Below are the code and all the weights of a small trained network. Each question names an input and a target symbol and asks about switching units off, where a switched-off unit gives its printed mean instead of its output.

import numpy as np


def w(rows, s, z=0):
    codes = np.array(rows[::2]) - 128.0
    scale = np.full(codes.shape[1], s)
    scale[-1] = z or s
    return codes * scale


def f(y):
    return y / 2 * (1 + np.tanh(0.7978845608 * (y + 0.044715 * y**3)))


def softmax(a):
    e = np.exp(a - a.max(-1, keepdims=True))
    return e / e.sum(-1, keepdims=True)


def log_softmax(a):
    a = a - a.max(-1, keepdims=True)
    return a - np.log(np.exp(a).sum(-1, keepdims=True))


def net(x, mask):
    ids = ['αγεζημφ'.index(c) for c in x.split()]
    T = len(ids)
    res = E[ids] + P[:T]
    u = 0
    for l in range(2):
        r = res
        for j in range(3):
            rows = slice(3 * j, 3 * j + 3)
            q, k, v = (r @ M[l][rows].T for M in (Q, K, V))
            z = softmax(np.where(np.tri(T) > 0, q @ k.T / 3**0.5, -1e9)) @ v
            o = O[l][rows]
            res = res + np.where(mask[u + j], z, o[:, -1]) @ o[:, :-1]
        u += 3
        y = f(res @ A[l][:, :-1].T + A[l][:, -1])
        res = res + np.where(mask[u : u + 12], y, B[l][:, -1]) @ B[l][:, :-1]
        u += 12
    return log_softmax(res[-1] @ U[:, :-1].T + U[:, -1])


Q, K, V, O, A, B = {}, {}, {}, {}, {}, {}
E = w([
[63,111,142,187,151,204,184,196,80],'α',
[149,103,132,58,71,180,186,83,99],'γ',
[2,46,200,107,20,40,138,186,194],'ε',
[200,159,167,120,134,119,96,79,106],'ζ',
[100,73,71,154,104,156,158,52,91],'η',
[122,171,224,163,175,165,124,150,118],'μ',
[181,104,57,131,112,103,101,16,110],'φ',
],0.016)
P = w([
[154,122,106,112,149,110,96,171,221],'0',
[87,172,66,35,187,88,110,187,134],'1',
[126,94,117,56,179,51,157,161,132],'2',
[138,204,96,145,111,136,124,97,191],'3',
[184,65,155,155,143,115,160,135,165],'4',
[66,193,90,66,153,102,124,95,80],'5',
[158,78,151,164,136,179,83,113,133],'6',
[109,184,133,105,148,73,209,80,93],'7',
[82,169,110,101,141,169,66,89,64],'8',
[181,78,184,188,142,170,160,80,128],'9',
[35,252,101,68,152,99,175,62,26],'10',
[135,130,154,173,128,247,40,87,84],'11',
[100,215,180,180,149,153,197,43,89],'12',
[33,235,119,81,134,160,92,50,28],'13',
],0.011)
Q[0] = w([
[163,125,166,168,110,204,125,89,73],'0.h1',
[120,250,109,165,75,101,195,106,115],'0.h1',
[65,157,114,44,181,143,70,115,56],'0.h1',
[133,126,167,109,77,140,151,102,102],'0.h2',
[123,127,99,150,143,99,103,121,138],'0.h2',
[119,129,130,138,131,113,117,130,137],'0.h2',
[173,145,95,93,99,108,155,90,101],'0.h3',
[141,140,135,167,135,125,173,106,163],'0.h3',
[193,121,107,105,87,170,113,95,97],'0.h3',
],0.02)
K[0] = w([
[152,142,146,157,154,143,180,85,85],'0.h1',
[80,226,84,80,145,177,83,107,26],'0.h1',
[166,100,140,179,87,251,69,108,174],'0.h1',
[100,116,148,116,93,126,110,116,131],'0.h2',
[146,117,79,148,167,97,107,107,139],'0.h2',
[140,131,115,117,155,135,134,154,174],'0.h2',
[175,126,152,158,160,190,148,81,78],'0.h3',
[113,137,104,98,131,173,57,148,117],'0.h3',
[133,156,132,146,145,157,144,94,39],'0.h3',
],0.017)
V[0] = w([
[80,89,15,125,48,196,175,133,92],'0.h1',
[200,136,205,33,53,133,183,151,88],'0.h1',
[23,148,183,119,178,234,213,181,173],'0.h1',
[105,97,180,177,65,111,81,137,113],'0.h2',
[144,144,158,111,197,246,145,94,58],'0.h2',
[57,145,197,67,95,159,217,130,150],'0.h2',
[43,71,178,134,59,112,109,104,181],'0.h3',
[215,159,94,119,176,178,139,162,160],'0.h3',
[115,117,102,188,199,1,62,119,149],'0.h3',
],0.0075)
O[0] = w([
[185,55,71,165,220,125,16,155,148,158],'0.h1',
[2,205,73,91,131,39,62,134,132,229],'0.h1',
[174,81,115,73,59,82,42,157,31,134],'0.h1',
[93,180,67,80,147,154,91,107,84,114],'0.h2',
[159,138,103,132,151,20,202,108,167,142],'0.h2',
[102,77,113,177,148,134,50,122,146,254],'0.h2',
[171,195,46,166,102,62,158,149,108,150],'0.h3',
[113,69,201,88,149,155,102,113,93,102],'0.h3',
[133,138,155,213,138,104,78,56,118,25],'0.h3',
],0.0084,0.007)
A[0] = w([
[125,80,132,43,160,185,141,83,114,82],'0.n1',
[86,113,162,141,205,94,170,64,135,56],'0.n2',
[102,2,133,188,80,107,146,107,116,149],'0.n3',
[142,162,110,110,170,94,88,87,178,98],'0.n4',
[172,173,90,129,188,118,159,179,212,55],'0.n5',
[165,125,105,157,110,43,187,126,171,1],'0.n6',
[138,170,224,87,195,71,103,86,161,173],'0.n7',
[52,115,179,190,112,139,106,193,101,91],'0.n8',
[184,77,121,127,79,79,52,157,69,44],'0.n9',
[57,122,132,87,121,62,122,122,54,32],'0.n10',
[238,88,147,104,153,132,71,110,119,32],'0.n11',
[199,135,126,56,89,96,95,32,168,208],'0.n12',
],0.0077,0.0044)
B[0] = w([
[169,181,183,228,163,130,103,199,184,226],'0.n1',
[196,149,106,130,78,173,90,108,192,187],'0.n2',
[137,215,61,81,114,169,78,107,98,162],'0.n3',
[123,73,214,116,113,121,137,132,118,194],'0.n4',
[164,129,210,147,144,85,126,95,74,166],'0.n5',
[108,164,203,120,190,196,115,254,140,144],'0.n6',
[94,70,65,124,87,155,203,199,152,227],'0.n7',
[130,148,114,111,97,65,131,53,157,164],'0.n8',
[101,250,161,63,221,119,209,112,160,221],'0.n9',
[168,120,161,188,78,192,81,116,198,233],'0.n10',
[72,121,96,161,143,116,215,142,75,169],'0.n11',
[43,84,140,171,164,99,141,139,108,254],'0.n12',
],0.0067,0.0066)
Q[1] = w([
[49,101,126,152,175,63,95,84,60],'1.h1',
[161,138,136,106,109,216,186,196,187],'1.h1',
[20,126,139,209,168,183,134,95,153],'1.h1',
[98,175,145,121,129,69,113,168,177],'1.h2',
[20,183,122,135,75,180,112,148,74],'1.h2',
[171,156,105,88,138,201,84,144,170],'1.h2',
[111,116,125,175,116,106,137,122,74],'1.h3',
[172,141,77,144,167,186,134,2,6],'1.h3',
[45,146,70,151,151,158,114,142,68],'1.h3',
],0.0063)
K[1] = w([
[97,176,122,255,76,60,190,70,86],'1.h1',
[36,69,173,102,195,227,113,71,108],'1.h1',
[231,173,115,37,83,99,80,65,167],'1.h1',
[78,112,167,131,147,81,178,102,18],'1.h2',
[84,235,84,191,108,103,112,192,139],'1.h2',
[199,135,85,216,165,205,105,105,183],'1.h2',
[164,63,102,52,164,83,189,162,175],'1.h3',
[156,225,79,179,115,102,88,150,126],'1.h3',
[154,154,126,117,75,108,96,17,171],'1.h3',
],0.0049)
V[1] = w([
[218,154,45,128,83,87,157,138,145],'1.h1',
[152,235,120,194,110,118,93,242,134],'1.h1',
[209,130,152,59,101,3,137,121,231],'1.h1',
[111,90,154,216,186,110,156,156,94],'1.h2',
[174,129,147,113,130,179,97,98,187],'1.h2',
[78,62,198,71,166,161,127,83,116],'1.h2',
[221,215,78,196,92,7,147,212,174],'1.h3',
[95,114,155,154,142,77,102,67,98],'1.h3',
[140,100,134,111,162,212,101,213,106],'1.h3',
],0.0055)
O[1] = w([
[103,51,166,160,109,110,137,66,125,106],'1.h1',
[153,171,137,82,105,185,206,128,126,252],'1.h1',
[146,64,179,220,101,105,147,109,163,200],'1.h1',
[175,179,137,219,148,80,154,147,91,115],'1.h2',
[123,170,118,89,164,104,131,76,67,50],'1.h2',
[61,183,130,117,46,105,148,116,118,29],'1.h2',
[155,156,121,145,59,103,142,160,254,193],'1.h3',
[133,135,135,134,161,126,150,116,123,84],'1.h3',
[130,86,173,115,151,85,154,56,113,89],'1.h3',
],0.0072,0.0039)
A[1] = w([
[89,147,178,171,141,93,124,135,110,163],'1.n1',
[104,168,68,134,88,120,103,168,106,109],'1.n2',
[215,54,129,169,157,135,114,136,73,28],'1.n3',
[117,142,163,134,66,93,100,83,199,134],'1.n4',
[167,158,110,182,104,103,116,83,180,138],'1.n5',
[116,98,156,115,2,79,123,127,28,41],'1.n6',
[107,108,106,109,73,75,217,78,153,103],'1.n7',
[115,83,127,178,164,161,154,138,86,132],'1.n8',
[173,150,150,127,154,44,141,91,100,56],'1.n9',
[104,146,215,59,128,148,77,160,186,3],'1.n10',
[130,133,107,144,85,140,126,138,106,170],'1.n11',
[74,108,81,128,52,57,92,173,122,146],'1.n12',
],0.009,0.0036)
B[1] = w([
[155,76,77,59,69,139,78,99,117,175],'1.n1',
[96,27,189,132,159,134,148,67,117,184],'1.n2',
[99,211,67,254,65,150,181,187,111,137],'1.n3',
[117,122,68,100,175,147,132,166,86,216],'1.n4',
[95,81,182,58,148,149,98,155,105,201],'1.n5',
[249,134,134,117,78,90,140,111,117,161],'1.n6',
[48,207,135,171,115,138,101,144,85,211],'1.n7',
[221,112,111,113,156,86,211,110,169,151],'1.n8',
[138,92,153,51,44,162,130,125,126,135],'1.n9',
[141,123,124,190,142,59,137,80,91,207],'1.n10',
[167,105,107,129,163,139,110,134,133,147],'1.n11',
[199,161,146,132,140,31,170,92,169,254],'1.n12',
],0.0079,0.008)
U = w([
[140,95,132,66,253,134,135,154,45,142],'α',
[119,97,138,136,233,44,67,123,169,252],'γ',
[149,75,103,100,160,149,126,130,149,66],'ε',
[66,140,153,154,179,126,143,119,111,119],'ζ',
[163,111,92,187,213,109,148,146,97,43],'η',
[189,137,172,125,136,114,106,111,95,182],'μ',
[157,100,223,142,244,139,168,45,140,52],'φ',
],0.0053,0.003)

Each question gives the input, a string of symbols that net reads in full, and the target symbol t.
The units are the heads (3 rows each of Q, K, V and O) and the neurons (one row each of A and B). Each row of codes is followed by its name. A weight is (code - 128) times the scale printed after its matrix; where a second scale follows, it is the last column's (O, A, B and U).
mask holds one flag per unit, layer by layer, with each layer's heads first. A switched-off unit (its flag False) gives its mean, the last column of its rows in O or B, instead of its output. The means were averaged over made-up inputs and are rounded, as every weight is.
A unit's drop is (log p(t) with every unit on - log p(t) with that unit switched off) / (log p(t) with every unit on - log p(t) with every unit switched off).
most important unit: the unit with the biggest drop
k most important neurons: the k neurons with the biggest drops, biggest first
top k neurons in layer l: the k neurons of layer l with the biggest drops, biggest first
which heads matter: for each layer, one digit per head in row order, 1 if its drop is at least 0.15 and else 0, layers parted by /
input α ζ γ γ ζ ζ ζ α γ α, target α: top 2 neurons in layer 0 -> (0.n9; 0.n3)
input ε φ γ γ γ η γ γ γ, target α: 2 most important neurons -> (0.n1; 0.n12)
input γ φ ε α ζ μ γ α γ η η, target ε: which heads matter -> 011 / 111
input γ φ γ η γ γ γ γ ζ ζ μ, target ζ: 2 most important neurons -> (1.n7; 0.n7)
input ζ γ γ μ μ γ φ α φ γ α γ γ γ, target γ: most important unit -> 0.h2
input α α η, target α: top 3 neurons in layer 0 -> (0.n9; 0.n3; 0.n11)
input φ γ γ ε γ ζ γ, target φ: which heads matter -> 111 / 111
input γ γ ε ζ γ μ, target μ: which heads matter -> 001 / 000
input η γ ζ, target η: top 2 neurons in layer 0 -> (0.n11; 0.n7)
input α γ μ γ γ μ γ γ γ γ γ, target γ: which heads matter -> 110 / 000
input φ γ γ γ ε γ γ γ γ γ ε α, target γ: which heads matter -> 110 / 001
input μ μ φ φ α, target φ: which heads matter -> 100 / 000
input ε ζ ζ γ γ φ γ ζ μ, target μ: top 2 neurons in layer 1 -> (1.n9; 1.n1)
input γ η α μ ζ ζ γ, target ζ: top neuron in layer 1 -> (1.n7)
input γ γ α ζ μ ε ζ φ, target ζ: which heads matter -> 001 / 100
input α γ η ζ φ ζ γ μ, target ζ: which heads matter -> 100 / 000
input η ε α, target η: which heads matter -> 001 / 010
input μ ζ γ ζ, target ζ: 2 most important neurons -> (1.n7; 0.n7)
input α ζ γ γ, target ζ: which heads matter -> 100 / 000
input ζ γ α γ ζ ζ γ γ γ ε γ γ, target α: most important unit -> 0.n1
input α ζ μ α γ α, target α: which heads matter -> 101 / 000
input γ μ γ φ, target μ: which heads matter -> 110 / 000
input γ α μ η ζ φ, target η: top 2 neurons in layer 1 -> (1.n3; 1.n8)
input γ γ γ α ζ ε ζ ζ η ε γ φ μ, target γ: top 2 neurons in layer 0 -> (0.n8; 0.n1)
input α μ φ ζ η η, target ζ: which heads matter -> 110 / 000
input ζ ζ μ γ η φ γ, target η: 2 most important neurons -> (1.n3; 0.n9)
input α μ μ α α γ ζ μ φ γ η, target φ: most important unit -> 0.h1
input γ γ γ γ γ ε ζ η γ γ α, target η: 2 most important neurons -> (0.n6; 1.n3)
input γ η η μ γ μ α γ φ, target α: which heads matter -> 100 / 000
